Here is a tiny trained network, its code and every weight. The questions are about switching its units off for an input and a class, where a switched-off unit gives its printed mean instead of its output.

import numpy as np


def w(rows, s, z=0):
    codes = np.array(rows[::2]) - 128.0
    scale = np.full(codes.shape[1], s)
    scale[-1] = z or s
    return codes * scale


def norm(h):
    return h / np.sqrt((h * h).mean(-1, keepdims=True) + 1e-5)


def f(y):
    return y / 2 * (1 + np.tanh(0.7978845608 * (y + 0.044715 * y**3)))


def log_softmax(a):
    a = a - a.max(-1, keepdims=True)
    return a - np.log(np.exp(a).sum(-1, keepdims=True))


def net(x, mask):
    res = np.array(x, float).reshape(1, 5) / 4 @ E
    u = 0
    for l in range(3):
        y = f(norm(res) @ A[l][:, :-1].T + A[l][:, -1])
        res = res + np.where(mask[u : u + 6], y, B[l][:, -1]) @ B[l][:, :-1]
        u += 6
    return log_softmax(norm(res)[-1] @ U[:, :-1].T + U[:, -1])


A, B = {}, {}
E = w([
[117,78,114,72,141,227,194,96,114,72],'x0',
[144,181,53,160,172,117,72,81,251,206],'x1',
[95,144,161,45,102,139,115,170,114,65],'x2',
[89,95,108,108,154,84,57,90,168,92],'x3',
[69,128,77,147,189,167,151,197,182,68],'x4',
],0.0027)
A[0] = w([
[160,147,95,110,136,252,211,106,122,130,27],'L0N0',
[110,49,139,116,149,168,167,83,88,75,78],'L0N1',
[140,176,106,181,161,120,139,193,171,175,74],'L0N2',
[188,149,189,59,79,122,104,85,126,181,71],'L0N3',
[95,116,105,192,155,81,121,161,120,118,3],'L0N4',
[100,116,165,125,114,152,177,220,90,29,79],'L0N5',
],0.0047,0.003)
B[0] = w([
[197,5,253,44,150,131,134,139,153,138,195],'L0N0',
[142,250,123,192,177,169,151,90,135,178,211],'L0N1',
[97,167,61,201,115,171,102,14,125,179,200],'L0N2',
[200,140,65,216,50,78,159,133,82,85,180],'L0N3',
[153,86,131,159,185,159,184,77,83,130,111],'L0N4',
[39,173,53,122,92,171,172,209,120,61,250],'L0N5',
],0.0038,0.0025)
A[1] = w([
[75,70,157,66,174,190,195,197,131,43,3],'L1N0',
[102,177,233,152,124,148,182,144,34,153,57],'L1N1',
[152,145,205,145,86,81,144,156,63,153,49],'L1N2',
[124,217,75,162,127,105,121,240,168,174,73],'L1N3',
[167,44,249,161,236,167,143,71,100,129,79],'L1N4',
[109,253,184,15,34,103,81,178,99,87,83],'L1N5',
],0.0037,0.0026)
B[1] = w([
[132,199,105,154,63,128,104,179,54,247,249],'L1N0',
[41,65,63,106,142,107,37,117,202,117,149],'L1N1',
[142,5,170,101,120,81,80,102,179,109,134],'L1N2',
[130,160,71,175,157,185,154,8,133,83,169],'L1N3',
[138,215,145,98,234,150,148,96,206,194,150],'L1N4',
[119,144,159,150,127,249,95,71,211,219,203],'L1N5',
],0.0034,0.0019)
A[2] = w([
[102,123,184,23,110,183,143,253,108,87,4],'L2N0',
[71,169,102,173,80,92,104,162,50,72,162],'L2N1',
[146,183,84,60,143,100,47,104,232,76,59],'L2N2',
[90,129,139,115,211,74,64,123,181,81,64],'L2N3',
[53,156,73,103,180,179,102,135,226,78,35],'L2N4',
[188,123,107,114,113,215,215,146,173,134,42],'L2N5',
],0.0044,0.0018)
B[2] = w([
[52,217,120,115,119,203,51,197,169,252,234],'L2N0',
[155,98,124,84,228,118,193,145,160,67,207],'L2N1',
[30,82,51,144,196,125,154,135,160,164,201],'L2N2',
[114,31,143,25,172,89,168,169,127,196,155],'L2N3',
[166,29,192,81,84,18,117,144,41,115,254],'L2N4',
[122,124,194,59,132,78,140,193,64,113,182],'L2N5',
],0.004,0.0026)
U = w([
[131,137,157,100,79,198,124,45,103,37,33],'0',
[41,176,157,59,105,223,136,241,104,158,214],'1',
[90,153,66,175,184,134,208,178,92,2,69],'2',
[70,13,95,81,200,38,111,120,163,137,165],'3',
[100,117,191,126,71,124,67,151,167,63,3],'4',
[219,134,223,76,213,175,211,103,155,162,104],'5',
[251,88,191,154,33,22,113,103,81,122,137],'6',
[144,205,46,235,139,127,96,51,191,200,187],'7',
],0.0093,0.0038)

Each question gives the input, the list of numbers given to net, and the class t.
The units are the neurons (one row each of A and B). Each row of codes is followed by its name. A weight is (code - 128) times the scale printed after its matrix; where a second scale follows, it is the last column's (A, B and U).
mask holds one flag per neuron, layer by layer. A switched-off neuron (its flag False) gives its mean, the last column of its row in B, instead of its output. The means were averaged over made-up inputs and are rounded, as every weight is.
A unit's drop is (log p(t) with every unit on - log p(t) with that unit switched off) / (log p(t) with every unit on - log p(t) with every unit switched off).
The circuit of an input: a set's keep is (log p(t) with only the set's units on - log p(t) with every unit switched off) / (log p(t) with every unit on - log p(t) with every unit switched off). Starting from the 12 units with the biggest drops (on a tie, the unit counted first), units are removed one at a time, each time the one whose removal leaves the highest keep (on an exact tie, the one counted first), for as long as the keep stays at least 0.8.
units of the circuit, in order: the units of the circuit, biggest drop first
top k neurons: the k neurons with the biggest drops, biggest first
k most important neurons of layer l: the k neurons of layer l with the biggest drops, biggest first
input [3,4,6,-4,-7], class 6: units of the circuit, in order => L0N3
input [2,-6,-1,7,-5], class 0: top 2 neurons => L1N5, L0N0
input [1,-8,2,-2,-7], class 1: units of the circuit, in order => L0N5, L2N0
input [7,6,-5,-8,-5], class 5: top 3 neurons => L0N0, L1N4, L2N4
input [8,-1,-7,8,-5], class 5: top 2 neurons => L1N4, L0N2
input [5,-2,-3,2,0], class 5: top 3 neurons => L0N1, L1N4, L0N0
input [1,2,-6,-5,7], class 5: top 3 neurons => L0N0, L2N5, L1N0
input [-7,-8,-4,-8,6], class 2: top 3 neurons => L2N1, L1N3, L0N0
input [3,4,-6,-2,8], class 3: 2 most important neurons of layer 1 => L1N0, L1N5
input [-7,-3,3,-8,0], class 4: top 2 neurons => L1N5, L1N2
input [-7,-4,4,-8,-4], class 4: 3 most important neurons of layer 1 => L1N1, L1N5, L1N0
input [3,2,4,6,-7], class 7: top 3 neurons => L2N4, L0N0, L2N5
input [0,6,-5,8,2], class 3: 2 most important neurons of layer 0 => L0N1, L0N3
input [4,2,-8,2,8], class 3: units of the circuit, in order => L2N4
input [-4,8,5,5,4], class 3: 2 most important neurons of layer 2 => L2N4, L2N3
input [8,6,1,1,0], class 5: top 2 neurons => L0N0, L0N5
input [1,4,-2,-6,2], class 5: 3 most important neurons of layer 0 => L0N0, L0N1, L0N3
input [7,5,-3,-4,8], class 5: 2 most important neurons of layer 0 => L0N0, L0N5
input [-7,0,6,-4,1], class 7: 2 most important neurons of layer 1 => L1N5, L1N3
input [5,7,0,-7,-2], class 5: units of the circuit, in order => L0N0
